B:
0: [68, 10, 20, -19, -67, 37, 21, -17, -10, -6, -5, -37, 17, 11, 1]
1: [36, -2, 5, -14, -44, 29, 15, -7, -7, -7, 0, -27, 22, 11, -8]
2: [26, 2, 21, -7, -53, 39, 30, -8, -11, -8, -12, -19, 9, 18, -3]
3: [42, -5, 12, -11, -39, 8, 33, -1, -7, -7, -16, -33, 21, 16, -13]
4: [16, 0, 16, -3, -39, 23, 29, 8, -6, -2, -16, -16, 2, 8, 12]
5: [33, -4, 13, -5, -77, 37, 24, -14, -12, -2, -16, -31, 15, 24, -6]
6: [46, -6, 13, -20, -63, 24, 42, 6, -13, -8, -25, -31, 19, 7, -17]
7: [32, -5, -4, -14, -33, 8, 9, -12, -15, -8, 0, -21, 23, 16, -12]
8: [42, 5, 17, -16, -57, 16, 28, -9, -14, -6, -7, -30, 22, 11, -1]
9: [35, 3, 4, -12, -28, 12, 2, 0, -2, -2, 7, -20, 13, -7, -12]
10: [8, 5, -10, -12, -7, 11, 7, -23, -10, -8, 5, -16, 18, 15, -12]
11: [20, -3, 16, -9, -44, 26, 35, 3, -12, -10, -23, -23, 10, 13, 3]
12: [28, -6, 10, -6, -70, 32, 46, 9, 0, -12, -30, -25, 16, 27, 14]
13: [52, 7, 3, -13, -48, 33, 14, -19, -13, -10, 23, -27, 19, -5, -18]
14: [77, -2, 5, -21, -39, 33, 4, -5, -5, -1, 20, -28, 19, -22, -25]
15: [66, 2, 12, -10, -28, 14, -4, -10, -5, 3, 25, -20, 10, -24, -21]
16: [52, -3, 16, -12, -60, 21, 26, -5, -15, -3, -4, -38, 23, 7, -20]
17: [58, 6, 14, -10, -64, 30, 19, -15, -14, -9, 3, -39, 23, 11, -15]
18: [29, 1, 15, -17, -44, 30, 29, 10, -6, -13, -19, -27, 18, -1, -7]
19: [33, -1, 13, -11, -37, 11, 24, 1, -11, -11, 1, -31, 17, 11, -12]
20: [57, -1, 12, -14, -76, 46, 35, 0, 3, -13, -19, -33, 16, 10, 9]

[-6, 41, -2, 4, -4, 0, -9, -8, -9, -21, 7, 6, 28, -8, 9, 6, 10, 21, 1, -1, 4, 3, -1]
19
[-21, 52, 2, -1, -3, 1, -4, -10, -12, -30, 17, 3, 25, -14, 1, 10, 7, 29, 0, -6, -14, 8, 3]
6
[-11, 14, -5, -6, -3, 8, 1, -10, -4, -4, 8, -3, 21, 2, -3, 2, -1, 4, -3, -15, -3, 3, -1]
4
[-14, 63, 3, 0, -4, 2, -2, -6, -7, -14, 7, 0, 38, -12, 8, 3, 9, 22, 3, -2, -13, 3, -4]
3
[-10, 37, 9, 22, -2, -5, -2, -9, -8, -7, 9, 1, 14, -4, 6, 4, 7, 4, 4, -1, -12, -3, 3]
9
[-16, 52, -1, 45, -2, 0, 3, -7, -12, -17, -4, 7, 17, -6, 0, 3, 5, 23, 6, 2, 2, -3, 3]
14
[-11, 37, -4, -8, -2, 5, -1, -8, -4, -14, 17, -1, 35, -5, 0, -1, 5, 3, 0, -9, 2, 7, 2]
2
[-7, 30, 3, 49, -3, 2, 2, -5, -10, -13, 2, 1, 11, -3, 1, 1, 3, 16, 4, -3, 3, -3, -1]
15
[2, 42, 2, -10, -3, 2, 5, 4, -1, -3, 6, -3, -23, -9, 1, 9, 5, 4, 4, -3, -8, 5, 3]
10
[-19, 44, -2, -11, -3, 12, -5, -5, -8, -14, 32, -3, 31, -12, 4, -14, 9, 19, -1, -11, 7, 10, 5]
5
[-19, 65, -2, 11, -5, 5, -2, -8, -8, -11, 23, 4, 39, -10, 5, -7, 9, 18, 0, -8, -1, 8, 2]
17
[-24, 60, 4, 11, -2, 0, -5, -15, -14, -26, 11, 6, 55, 1, 0, -1, 6, 12, -2, -7, -3, 3, 6]
20
[-17, 36, -1, 3, 0, -2, -10, -14, -12, -16, 11, 7, 32, -2, 2, 12, 9, 20, 0, 6, 0, 4, 7]
18
[-12, 64, -1, 4, -2, -2, -7, -11, -5, -6, 12, -1, 33, -1, 6, 5, 6, 11, 1, -8, -6, 4, 3]
8
[-16, 69, 0, 23, -3, -2, -6, -11, -10, -16, 16, 1, 41, 3, 2, -2, 7, 4, 2, -16, -9, -2, 2]
0
[-23, 46, 1, -18, -4, 4, -7, -15, -9, -29, 9, -1, 41, 5, 5, 3, 7, 19, 1, -6, 6, 2, -2]
12
[-13, 66, 2, 12, -3, 0, -2, -11, -11, -20, 21, 6, 40, -7, 6, 3, 12, 20, 3, -6, -7, 5, 2]
16
[-5, 43, 1, -8, -1, 3, -1, 2, -3, -16, 13, -2, -4, -14, 8, 3, 6, 23, 3, -10, 0, 5, -5]
7
[-11, 57, 3, 25, -3, 10, -1, -6, -7, -13, 17, -3, 15, -9, 8, 0, 10, 9, 1, -2, 1, 2, 5]
13
[-10, 30, -1, -10, -3, 4, -5, -10, -9, -19, 10, 2, 22, -5, -3, 5, 7, 15, -3, -10, -2, 4, -1]
11
[-15, 40, -2, 6, -3, 3, -4, -6, -10, -18, 17, 6, 15, -8, 0, 1, 9, 19, 2, -1, 6, 4, 0]
1
